Here is a tiny trained network, its code and every weight. The questions are about switching its units off for an input and a target symbol, where a switched-off unit gives its printed mean instead of its output.

import numpy as np


def w(rows, s, z=0):
    codes = np.array(rows[::2]) - 128.0
    scale = np.full(codes.shape[1], s)
    scale[-1] = z or s
    return codes * scale


def f(y):
    return y / 2 * (1 + np.tanh(0.7978845608 * (y + 0.044715 * y**3)))


def softmax(a):
    e = np.exp(a - a.max(-1, keepdims=True))
    return e / e.sum(-1, keepdims=True)


def log_softmax(a):
    a = a - a.max(-1, keepdims=True)
    return a - np.log(np.exp(a).sum(-1, keepdims=True))


def net(x, mask):
    ids = ['αγηθμξσφω'.index(c) for c in x.split()]
    T = len(ids)
    res = E[ids] + P[:T]
    u = 0
    for l in range(2):
        q, k, v = (res @ M[l].T for M in (Q, K, V))
        z = softmax(np.where(np.tri(T) > 0, q @ k.T / 3**0.5, -1e9)) @ v
        res = res + np.where(mask[u], z, O[l][:, -1]) @ O[l][:, :-1]
        u += 1
        y = f(res @ A[l][:, :-1].T + A[l][:, -1])
        res = res + np.where(mask[u : u + 12], y, B[l][:, -1]) @ B[l][:, :-1]
        u += 12
    return log_softmax(res[-1] @ U[:, :-1].T + U[:, -1])


Q, K, V, O, A, B = {}, {}, {}, {}, {}, {}
E = w([
[127,147,125],'α',
[178,46,171],'γ',
[135,170,118],'η',
[171,76,159],'θ',
[149,84,146],'μ',
[130,120,129],'ξ',
[80,254,68],'σ',
[124,148,120],'φ',
[124,148,119],'ω',
],0.01)
P = w([
[127,140,149],'0',
[60,130,157],'1',
[156,185,193],'2',
[25,126,174],'3',
[122,195,213],'4',
[122,117,82],'5',
[210,178,141],'6',
[141,109,55],'7',
[228,173,129],'8',
[157,105,36],'9',
[246,176,119],'10',
[144,81,1],'11',
[236,167,129],'12',
],0.0087)
Q[0] = w([
[4,123,236],'0.h1',
[171,172,179],'0.h1',
[213,102,18],'0.h1',
],0.04)
K[0] = w([
[67,156,253],'0.h1',
[51,90,122],'0.h1',
[216,114,24],'0.h1',
],0.039)
V[0] = w([
[137,248,59],'0.h1',
[123,128,121],'0.h1',
[151,162,114],'0.h1',
],0.011)
O[0] = w([
[11,147,228,5],'0.h1',
[125,128,127,131],'0.h1',
[103,119,131,95],'0.h1',
],0.011,0.003)
A[0] = w([
[134,181,108,97],'0.n1',
[112,142,162,105],'0.n2',
[127,90,131,68],'0.n3',
[130,189,128,61],'0.n4',
[109,132,158,122],'0.n5',
[125,135,160,101],'0.n6',
[120,111,168,93],'0.n7',
[185,136,216,101],'0.n8',
[169,110,59,76],'0.n9',
[127,128,143,118],'0.n10',
[46,250,2,2],'0.n11',
[78,106,177,20],'0.n12',
],0.0099,0.0052)
B[0] = w([
[154,91,161,125],'0.n1',
[124,174,167,125],'0.n2',
[149,140,160,112],'0.n3',
[178,135,181,113],'0.n4',
[115,170,148,126],'0.n5',
[134,157,141,117],'0.n6',
[148,160,162,115],'0.n7',
[94,171,70,160],'0.n8',
[112,99,236,254],'0.n9',
[130,142,128,120],'0.n10',
[146,205,249,139],'0.n11',
[178,96,169,129],'0.n12',
],0.019,0.0052)
Q[1] = w([
[247,159,91],'1.h1',
[230,214,58],'1.h1',
[135,225,76],'1.h1',
],0.014)
K[1] = w([
[101,1,77],'1.h1',
[102,66,26],'1.h1',
[125,186,13],'1.h1',
],0.014)
V[1] = w([
[175,150,114],'1.h1',
[168,132,100],'1.h1',
[254,232,179],'1.h1',
],0.0061)
O[1] = w([
[104,118,121,117],'1.h1',
[123,128,102,93],'1.h1',
[49,55,254,252],'1.h1',
],0.0064,0.0048)
A[1] = w([
[71,84,17,191],'1.n1',
[171,83,147,163],'1.n2',
[215,100,124,140],'1.n3',
[138,136,117,101],'1.n4',
[67,133,57,73],'1.n5',
[96,103,84,59],'1.n6',
[142,159,168,50],'1.n7',
[47,215,82,220],'1.n8',
[143,63,10,49],'1.n9',
[144,103,93,193],'1.n10',
[15,209,83,2],'1.n11',
[184,177,90,102],'1.n12',
],0.013,0.0061)
B[1] = w([
[174,24,99,168],'1.n1',
[104,164,104,254],'1.n2',
[138,159,71,246],'1.n3',
[136,105,145,122],'1.n4',
[168,139,178,137],'1.n5',
[142,71,144,120],'1.n6',
[125,110,74,158],'1.n7',
[181,156,196,203],'1.n8',
[3,135,163,160],'1.n9',
[181,117,108,178],'1.n10',
[79,151,65,158],'1.n11',
[87,14,143,149],'1.n12',
],0.028,0.0094)
U = w([
[184,76,157,115],'α',
[113,146,60,244],'γ',
[116,202,208,44],'η',
[74,89,98,61],'θ',
[55,33,57,1],'μ',
[146,17,135,55],'ξ',
[4,108,161,210],'σ',
[165,89,159,95],'φ',
[160,87,158,104],'ω',
],0.0043,0.0025)

Each question gives the input, a string of symbols that net reads in full, and the target symbol t.
The units are the heads (3 rows each of Q, K, V and O) and the neurons (one row each of A and B). Each row of codes is followed by its name. A weight is (code - 128) times the scale printed after its matrix; where a second scale follows, it is the last column's (O, A, B and U).
mask holds one flag per unit, layer by layer, with each layer's heads first. A switched-off unit (its flag False) gives its mean, the last column of its rows in O or B, instead of its output. The means were averaged over made-up inputs and are rounded, as every weight is.
A unit's drop is (log p(t) with every unit on - log p(t) with that unit switched off) / (log p(t) with every unit on - log p(t) with every unit switched off).
The circuit of an input: a set's keep is (log p(t) with only the set's units on - log p(t) with every unit switched off) / (log p(t) with every unit on - log p(t) with every unit switched off). Starting from the 12 units with the biggest drops (on a tie, the unit counted first), units are removed one at a time, each time the one whose removal leaves the highest keep (on an exact tie, the one counted first), for as long as the keep stays at least 0.8.
units of the circuit, in order: the units of the circuit, biggest drop first
most important unit: the unit with the biggest drop
top k neurons: the k neurons with the biggest drops, biggest first
k most important neurons of layer l: the k neurons of layer l with the biggest drops, biggest first
input γ γ γ ξ, target ξ: top 3 neurons : [1.n1 0.n9 0.n11]
input η μ μ γ γ ξ γ θ η γ μ, target γ: most important unit : 0.h1
input γ γ γ α ξ γ η η α γ η ξ η, target ξ: top 4 neurons : [0.n9 1.n12 1.n1 0.n11]
input μ μ α η σ η η η σ, target η: top 3 neurons : [0.n9 1.n8 1.n1]
input η γ γ σ η, target σ: units of the circuit, in order : [0.h1 1.h1 0.n11]
input γ η γ η γ γ η γ γ η θ, target η: 2 most important neurons of layer 0 : [0.n8 0.n9]
input ω γ η, target γ: units of the circuit, in order : [0.h1 1.n3 1.n8 1.n1]
input α η μ σ γ η η, target η: units of the circuit, in order : [0.h1 0.n9 1.n8 1.n1]
input γ γ α σ, target σ: units of the circuit, in order : [0.h1 1.h1 1.n7 0.n11]
input η σ γ σ γ ξ ξ ω ξ σ η σ, target σ: units of the circuit, in order : [1.h1 1.n7 0.h1 0.n11]
input σ γ ξ η γ η μ, target η: top 2 neurons : [0.n9 0.n8]
input γ γ σ γ γ φ, target σ: units of the circuit, in order : [1.h1 0.h1 0.n11]
input ξ μ γ μ σ γ ξ ω η η γ η, target σ: units of the circuit, in order : [0.n11 1.h1 0.h1]
input μ η γ μ γ θ η μ, target μ: most important unit : 0.n11
input γ γ ω μ ω γ η γ μ γ γ μ, target μ: units of the circuit, in order : [0.n11 1.n1 1.n8]
input γ γ η ξ α, target ξ: 2 most important neurons of layer 1 : [1.n12 1.n1]
input γ γ γ γ γ μ σ η γ μ γ, target μ: top 2 neurons : [0.n8 0.n9]
input γ η μ μ γ φ γ η ξ, target η: top 2 neurons : [1.n8 0.n9]
input ξ μ η η η γ γ ξ γ, target ξ: top 3 neurons : [0.n9 0.n8 1.n1]
input μ ω μ ξ γ γ ξ μ α, target μ: top neuron : [0.n11]
input γ μ σ γ γ γ η γ φ α η η θ, target η: 2 most important neurons of layer 0 : [0.n9 0.n8]
input ω γ γ α γ θ ξ φ α φ θ ξ φ, target ξ: top 4 neurons : [0.n9 1.n1 1.n12 0.n11]
input η ξ σ γ γ γ η σ σ ξ μ, target ξ: 4 most important neurons of layer 1 : [1.n1 1.n12 1.n2 1.n8]
